In the rows, 128 means zero.
Each row is followed by its class.
107; 155; 118; 120; 132; 165; 156; 135; 126; 111; 110; 100; 111; 129; 100; 133; 146; 109; 99; 105; 119; 99; 123; 156; 134; 122; 133; 130; 127; 129; 127; 105 : Y
131; 104; 121; 124; 155; 157; 128; 121; 98; 105; 198; 81; 116; 159; 109; 111; 111; 64; 145; 128; 122; 101; 137; 61; 91; 124; 134; 140; 143; 103; 131; 181 : F
133; 109; 164; 145; 126; 102; 92; 163; 14; 194; 88; 123; 147; 105; 80; 71; 163; 75; 96; 80; 131; 127; 69; 100; 110; 203; 138; 142; 103; 95; 186; 153 : T
138; 119; 117; 134; 136; 151; 123; 100; 116; 98; 175; 93; 113; 156; 106; 104; 106; 70; 127; 128; 110; 96; 126; 77; 100; 111; 142; 130; 156; 114; 138; 164 : S
104; 158; 126; 134; 101; 131; 97; 109; 115; 84; 102; 122; 129; 88; 103; 128; 158; 103; 101; 92; 165; 110; 107; 140; 151; 71; 107; 100; 145; 146; 147; 87 : G
138; 145; 118; 126; 121; 130; 98; 120; 92; 99; 97; 111; 116; 89; 91; 123; 131; 120; 116; 114; 184; 165; 125; 151; 147; 109; 105; 96; 140; 134; 166; 94 : G
127; 99; 120; 107; 125; 159; 115; 104; 114; 98; 196; 99; 113; 166; 120; 109; 90; 61; 136; 141; 110; 63; 136; 68; 85; 120; 140; 139; 144; 117; 117; 164 : S
201; 79; 164; 76; 129; 117; 166; 97; 134; 133; 121; 198; 124; 79; 182; 101; 78; 110; 81; 188; 149; 143; 96; 156; 147; 108; 161; 119; 107; 96; 136; 123 : E
154; 109; 114; 116; 137; 177; 113; 105; 92; 110; 177; 88; 121; 158; 103; 110; 111; 61; 138; 132; 105; 80; 144; 72; 85; 137; 150; 124; 142; 121; 129; 150 : H
116; 156; 123; 145; 119; 119; 174; 125; 126; 94; 116; 136; 110; 143; 90; 118; 148; 103; 106; 138; 108; 109; 135; 154; 130; 113; 126; 129; 138; 114; 128; 83 : D
106; 143; 106; 137; 122; 129; 161; 135; 126; 91; 130; 133; 99; 133; 81; 114; 155; 121; 90; 139; 100; 92; 134; 160; 126; 107; 136; 123; 141; 124; 121; 93 : D
149; 136; 137; 132; 108; 110; 146; 131; 76; 169; 114; 109; 150; 148; 101; 131; 95; 95; 140; 74; 109; 160; 94; 89; 109; 152; 156; 94; 115; 80; 118; 113 : F
111; 107; 146; 124; 115; 137; 138; 149; 97; 70; 91; 123; 138; 63; 133; 156; 137; 72; 121; 160; 146; 137; 87; 113; 78; 163; 181; 148; 122; 160; 125; 59 : E
149; 135; 136; 133; 88; 104; 121; 148; 73; 159; 105; 104; 139; 165; 108; 113; 89; 78; 119; 84; 95; 154; 99; 107; 102; 172; 152; 127; 127; 92; 140; 91 : E
156; 134; 148; 107; 95; 94; 143; 148; 71; 169; 120; 103; 133; 170; 116; 119; 86; 75; 118; 88; 108; 166; 87; 79; 95; 154; 158; 117; 120; 92; 130; 92 : E
149; 99; 170; 145; 128; 117; 123; 157; 118; 84; 121; 128; 131; 57; 150; 133; 143; 95; 126; 142; 139; 131; 101; 121; 60; 163; 147; 127; 113; 162; 144; 98 : D
110; 147; 149; 131; 106; 92; 114; 137; 103; 102; 91; 103; 125; 101; 102; 135; 130; 108; 88; 118; 186; 155; 108; 137; 127; 99; 95; 99; 145; 141; 149; 95 : T
116; 156; 149; 132; 105; 122; 107; 134; 95; 114; 114; 98; 139; 117; 93; 127; 133; 110; 110; 113; 168; 129; 120; 133; 181; 93; 99; 118; 156; 139; 168; 67 : K
81; 134; 147; 140; 110; 104; 151; 124; 91; 55; 82; 140; 140; 40; 126; 137; 131; 58; 113; 124; 156; 143; 68; 113; 94; 138; 186; 154; 128; 152; 139; 76 : S
155; 116; 96; 107; 128; 126; 141; 95; 119; 119; 228; 76; 108; 133; 104; 96; 108; 56; 182; 151; 52; 131; 134; 97; 160; 144; 189; 137; 150; 140; 128; 175 : K
140; 143; 141; 107; 136; 121; 127; 91; 94; 130; 105; 123; 124; 94; 104; 151; 160; 101; 104; 112; 190; 135; 102; 130; 166; 90; 103; 113; 127; 117; 158; 108 : E
105; 112; 169; 140; 126; 134; 115; 135; 128; 75; 110; 126; 141; 59; 168; 149; 156; 113; 118; 144; 163; 130; 90; 128; 115; 148; 143; 137; 120; 182; 134; 84 : Y
90; 137; 61; 155; 137; 164; 163; 170; 145; 89; 117; 133; 103; 169; 87; 128; 162; 124; 99; 131; 109; 125; 114; 149; 144; 59; 161; 126; 162; 106; 80; 88 : E
96; 166; 130; 140; 119; 152; 170; 134; 122; 98; 114; 122; 103; 145; 88; 117; 129; 107; 86; 118; 114; 120; 132; 151; 148; 132; 140; 132; 131; 123; 113; 100 : Y
105; 156; 127; 136; 122; 157; 151; 163; 120; 92; 102; 116; 115; 149; 84; 132; 134; 96; 94; 127; 109; 97; 134; 151; 94; 154; 136; 160; 141; 115; 117; 71 : T
135; 98; 92; 107; 154; 202; 96; 127; 105; 101; 190; 76; 118; 155; 121; 131; 92; 97; 154; 126; 91; 70; 151; 91; 82; 189; 151; 121; 134; 137; 109; 153 : Y
124; 144; 170; 148; 120; 104; 97; 105; 105; 113; 86; 121; 125; 69; 107; 138; 141; 134; 81; 121; 215; 150; 94; 114; 158; 86; 89; 107; 154; 131; 175; 119 : S
139; 102; 169; 141; 129; 117; 140; 165; 99; 74; 95; 136; 123; 64; 141; 112; 117; 127; 109; 177; 164; 192; 92; 124; 98; 173; 165; 139; 127; 142; 143; 84 : F
96; 127; 159; 143; 117; 148; 103; 113; 96; 91; 142; 119; 138; 88; 119; 143; 125; 120; 78; 126; 187; 110; 103; 141; 183; 105; 129; 92; 123; 151; 130; 75 : K
143; 143; 139; 159; 85; 98; 135; 119; 95; 163; 113; 100; 150; 165; 114; 104; 107; 86; 132; 76; 66; 158; 77; 105; 116; 148; 183; 121; 130; 105; 144; 92 : S
108; 99; 141; 120; 135; 129; 139; 139; 108; 73; 132; 130; 137; 75; 145; 130; 149; 129; 125; 147; 137; 132; 96; 111; 84; 153; 177; 131; 113; 169; 122; 92 : F
142; 147; 122; 105; 91; 84; 151; 134; 79; 156; 119; 136; 144; 178; 111; 117; 78; 75; 136; 79; 91; 164; 109; 112; 122; 165; 159; 129; 122; 88; 119; 77 : E
108; 147; 138; 186; 139; 150; 169; 129; 144; 87; 133; 134; 116; 121; 103; 138; 162; 93; 88; 117; 102; 95; 120; 152; 108; 132; 148; 132; 122; 115; 113; 105 : D
127; 112; 147; 129; 125; 127; 126; 109; 107; 91; 99; 126; 146; 65; 146; 139; 173; 101; 121; 165; 141; 119; 89; 118; 100; 165; 162; 138; 123; 168; 145; 87 : H
156; 117; 114; 107; 135; 195; 109; 121; 105; 102; 167; 91; 103; 153; 114; 120; 109; 64; 152; 125; 102; 66; 136; 90; 102; 139; 134; 136; 142; 107; 112; 139 : Y
152; 128; 134; 130; 99; 95; 129; 156; 82; 165; 115; 122; 128; 147; 107; 118; 105; 95; 132; 102; 91; 125; 107; 119; 95; 184; 136; 118; 119; 85; 127; 101 : D
104; 163; 128; 127; 114; 123; 175; 107; 143; 111; 109; 120; 119; 127; 91; 129; 152; 126; 81; 117; 107; 106; 121; 145; 118; 93; 152; 144; 138; 137; 144; 93 : S
126; 104; 121; 124; 141; 160; 115; 128; 91; 99; 191; 100; 112; 146; 107; 109; 109; 73; 144; 132; 105; 75; 147; 78; 96; 136; 144; 126; 138; 131; 129; 148 : D
143; 136; 151; 136; 114; 91; 137; 162; 114; 157; 111; 106; 141; 148; 126; 151; 137; 126; 130; 107; 124; 159; 90; 106; 89; 182; 119; 132; 124; 89; 120; 95 : F
122; 141; 133; 129; 123; 129; 108; 125; 110; 103; 89; 124; 127; 94; 107; 134; 143; 123; 90; 110; 189; 138; 111; 140; 164; 71; 99; 99; 148; 136; 152; 105 : E
151; 108; 124; 114; 149; 189; 113; 120; 105; 102; 199; 86; 112; 153; 117; 114; 101; 64; 149; 132; 120; 107; 142; 62; 92; 121; 156; 130; 140; 128; 133; 145 : G
119; 104; 168; 118; 137; 126; 138; 137; 113; 86; 124; 130; 139; 71; 150; 130; 165; 112; 135; 155; 154; 132; 98; 110; 103; 146; 152; 154; 115; 163; 143; 99 : F
158; 112; 116; 87; 159; 182; 120; 123; 84; 139; 167; 91; 132; 149; 88; 111; 133; 76; 137; 126; 112; 77; 139; 70; 101; 134; 145; 133; 149; 122; 151; 139 : H
108; 153; 105; 143; 121; 148; 156; 119; 115; 93; 101; 116; 122; 123; 82; 122; 139; 106; 79; 119; 113; 113; 133; 160; 119; 111; 158; 130; 143; 129; 137; 87 : H
111; 153; 103; 143; 129; 147; 165; 129; 120; 95; 120; 112; 126; 147; 96; 119; 141; 123; 95; 130; 111; 103; 129; 150; 130; 108; 146; 129; 140; 130; 144; 75 : K
136; 97; 146; 158; 128; 117; 167; 143; 126; 178; 161; 139; 156; 177; 126; 115; 120; 125; 114; 113; 83; 133; 133; 123; 99; 106; 168; 107; 102; 123; 133; 110 : D
131; 107; 165; 125; 123; 130; 122; 133; 110; 86; 112; 133; 135; 69; 150; 145; 141; 101; 121; 151; 149; 132; 100; 138; 90; 159; 161; 149; 111; 162; 135; 69 : T
120; 157; 78; 82; 111; 116; 124; 132; 144; 91; 130; 121; 130; 167; 98; 127; 129; 104; 148; 120; 106; 111; 144; 166; 164; 142; 93; 124; 165; 129; 116; 84 : E
124; 169; 94; 134; 129; 139; 169; 113; 120; 98; 114; 114; 122; 151; 87; 105; 150; 146; 96; 119; 98; 107; 120; 138; 145; 109; 144; 92; 143; 140; 139; 86 : K
123; 115; 160; 128; 125; 116; 124; 141; 97; 88; 104; 118; 138; 82; 149; 135; 123; 113; 124; 158; 150; 163; 97; 116; 96; 167; 167; 139; 127; 170; 147; 70 : T
144; 134; 133; 173; 101; 94; 121; 151; 61; 149; 118; 119; 135; 150; 113; 107; 106; 102; 126; 101; 104; 159; 91; 92; 106; 179; 161; 133; 122; 89; 135; 95 : K
101; 108; 175; 77; 105; 114; 144; 163; 110; 87; 110; 128; 122; 68; 155; 133; 120; 80; 107; 163; 170; 133; 107; 120; 106; 133; 151; 171; 116; 173; 139; 90 : E
107; 118; 142; 136; 112; 127; 133; 153; 138; 66; 108; 145; 135; 68; 163; 136; 138; 138; 114; 170; 138; 112; 96; 132; 112; 174; 157; 125; 119; 178; 106; 86 : K
131; 134; 148; 130; 106; 105; 140; 147; 80; 157; 123; 85; 141; 157; 114; 128; 97; 94; 129; 84; 109; 159; 99; 99; 97; 171; 150; 121; 115; 94; 131; 106 : F
117; 152; 104; 139; 134; 159; 151; 125; 123; 95; 107; 128; 126; 129; 87; 112; 156; 108; 91; 123; 109; 102; 132; 157; 131; 121; 147; 135; 147; 127; 136; 96 : H
120; 150; 115; 138; 134; 154; 157; 132; 142; 113; 123; 123; 115; 147; 109; 108; 161; 131; 97; 125; 110; 122; 123; 138; 132; 83; 150; 138; 142; 132; 148; 94 : G
149; 144; 145; 129; 93; 103; 128; 156; 81; 176; 104; 98; 139; 158; 102; 124; 106; 88; 113; 90; 103; 149; 98; 98; 94; 180; 147; 124; 129; 92; 128; 98 : H
146; 139; 151; 145; 93; 83; 135; 160; 83; 155; 128; 107; 131; 171; 121; 116; 104; 84; 144; 95; 89; 163; 96; 107; 109; 174; 146; 124; 124; 96; 126; 71 : D
150; 106; 91; 126; 146; 156; 123; 74; 77; 133; 194; 108; 127; 127; 65; 118; 122; 85; 135; 146; 85; 68; 149; 84; 118; 158; 165; 125; 137; 110; 143; 163 : K
133; 122; 103; 126; 146; 156; 123; 128; 99; 106; 184; 82; 120; 149; 111; 114; 102; 84; 127; 119; 109; 90; 123; 75; 111; 129; 149; 119; 149; 118; 132; 149 : K
130; 159; 130; 130; 139; 161; 153; 125; 116; 98; 120; 104; 110; 146; 100; 123; 128; 106; 97; 110; 127; 127; 127; 152; 142; 125; 130; 129; 138; 118; 141; 81 : Y
162; 145; 157; 139; 99; 112; 130; 139; 104; 173; 119; 104; 134; 140; 126; 118; 109; 79; 126; 90; 100; 161; 87; 94; 109; 155; 154; 128; 123; 92; 144; 114 : G
151; 104; 118; 113; 134; 168; 124; 131; 102; 101; 180; 102; 106; 169; 127; 97; 102; 37; 154; 135; 104; 98; 131; 65; 102; 112; 152; 157; 146; 108; 122; 159 : E
87; 167; 109; 115; 118; 143; 163; 127; 146; 92; 120; 107; 109; 134; 90; 130; 152; 122; 87; 96; 111; 96; 125; 170; 132; 86; 147; 144; 140; 144; 133; 81 : S
163; 143; 135; 140; 95; 115; 123; 146; 96; 153; 84; 93; 135; 155; 112; 134; 92; 103; 133; 89; 109; 153; 87; 99; 77; 166; 143; 109; 134; 91; 132; 89 : S
115; 113; 173; 113; 106; 130; 129; 154; 119; 72; 111; 141; 122; 66; 151; 134; 135; 88; 140; 174; 144; 107; 119; 153; 119; 180; 134; 154; 110; 166; 124; 74 : D
